[[39 41]
 [26 54]
 [34 46]
 [35 44]
 [29 50]
 [32 47]
 [36 43]
 [37 42]
 [33 47]
 [34 45]]
->
[[41 39]
 [54 26]
 [46 34]
 [44 35]
 [50 29]
 [47 32]
 [43 36]
 [42 37]
 [47 33]
 [45 34]]

[[  7  11  11  15  19  10 -18 -28]
 [ 25   6  13  26  14   1 -32 -15]
 [  4 -14  36  19  -8  23 -13 -13]
 [ 21   8  19  15  19   1 -36 -26]
 [ -4  -5   5  20  13   3   1 -29]
 [ 19 -26 -28   4 -13  29   8  -2]
 [  3  23 -35 -22  28   3  12  29]
 [-33  12 -36  32 -35 -31 -19 -26]
 [ 22   3  19  21  25  -1 -25 -14]
 [-23  36 -21   4 -21 -42   3  11]
 [ 18  21  14   1   7  -2 -36 -14]]
->
[[ 11  11  15  19  10 -18 -28   7]
 [  6  13  26  14   1 -32 -15  25]
 [-14  36  19  -8  23 -13 -13   4]
 [  8  19  15  19   1 -36 -26  21]
 [ -5   5  20  13   3   1 -29  -4]
 [-26 -28   4 -13  29   8  -2  19]
 [ 23 -35 -22  28   3  12  29   3]
 [ 12 -36  32 -35 -31 -19 -26 -33]
 [  3  19  21  25  -1 -25 -14  22]
 [ 36 -21   4 -21 -42   3  11 -23]
 [ 21  14   1   7  -2 -36 -14  18]]

[[  5 -20  11 -35]
 [ 37  -4  40   3]
 [ 46   7  24   0]
 [ 30 -32  31 -20]
 [-44   7   6  15]
 [-53  17 -22   4]]
->
[[-20  11 -35   5]
 [ -4  40   3  37]
 [  7  24   0  46]
 [-32  31 -20  30]
 [  7   6  15 -44]
 [ 17 -22   4 -53]]

[[ 34  25]
 [  2  33]
 [ 40  34]
 [ 28  35]
 [-10  34]
 [ 36  46]
 [-15 -34]
 [ 28  16]
 [ 45 -15]
 [-20  39]
 [ 56  19]
 [ 34  26]]
->
[[ 25  34]
 [ 33   2]
 [ 34  40]
 [ 35  28]
 [ 34 -10]
 [ 46  36]
 [-34 -15]
 [ 16  28]
 [-15  45]
 [ 39 -20]
 [ 19  56]
 [ 26  34]]

[[  9   8 -20  -7]
 [-25  12 -53 -30]
 [-21  -4 -55 -40]]
->
[[  8 -20  -7   9]
 [ 12 -53 -30 -25]
 [ -4 -55 -40 -21]]

[[-16  12 -37  45  -8   0  -9  33 -10  11   6 -53  -1]
 [-16   4 -40   6 -10   1 -45  27 -15 -22  47 -48   2]
 [-14   6 -28   2 -17  -1 -50  15 -12 -18  49 -32  -1]
 [-15 -11 -30 -23   2   0 -37  16 -11 -32  38 -37   2]
 [ -8  -2 -14   5  -5   0   7   5 -17  -4 -19 -23   0]
 [-18   9 -28  36  -9   0 -13  31  -4   4  10 -46  -3]
 [-11 -12  -9 -25   2   0   9   7 -22 -51 -19 -23  -2]]
->
[[ 12 -37  45  -8   0  -9  33 -10  11   6 -53  -1 -16]
 [  4 -40   6 -10   1 -45  27 -15 -22  47 -48   2 -16]
 [  6 -28   2 -17  -1 -50  15 -12 -18  49 -32  -1 -14]
 [-11 -30 -23   2   0 -37  16 -11 -32  38 -37   2 -15]
 [ -2 -14   5  -5   0   7   5 -17  -4 -19 -23   0  -8]
 [  9 -28  36  -9   0 -13  31  -4   4  10 -46  -3 -18]
 [-12  -9 -25   2   0   9   7 -22 -51 -19 -23  -2 -11]]

[[ -7   2  10]
 [ 14 -24 -28]
 [ 13   5 -17]
 [  5 -19 -13]
 [ -1 -12  -4]
 [  1  -2  -4]
 [ 22 -55 -50]
 [ -2  10   8]
 [ -1  -2   0]]
->
[[  2  10  -7]
 [-24 -28  14]
 [  5 -17  13]
 [-19 -13   5]
 [-12  -4  -1]
 [ -2  -4   1]
 [-55 -50  22]
 [ 10   8  -2]
 [ -2   0  -1]]

[[ 23 -29 -21   0 -14   7  24 -28 -42 -47]
 [ -6  11  43  24  26 -22 -11  19 -14 -30]]
->
[[-29 -21   0 -14   7  24 -28 -42 -47  23]
 [ 11  43  24  26 -22 -11  19 -14 -30  -6]]
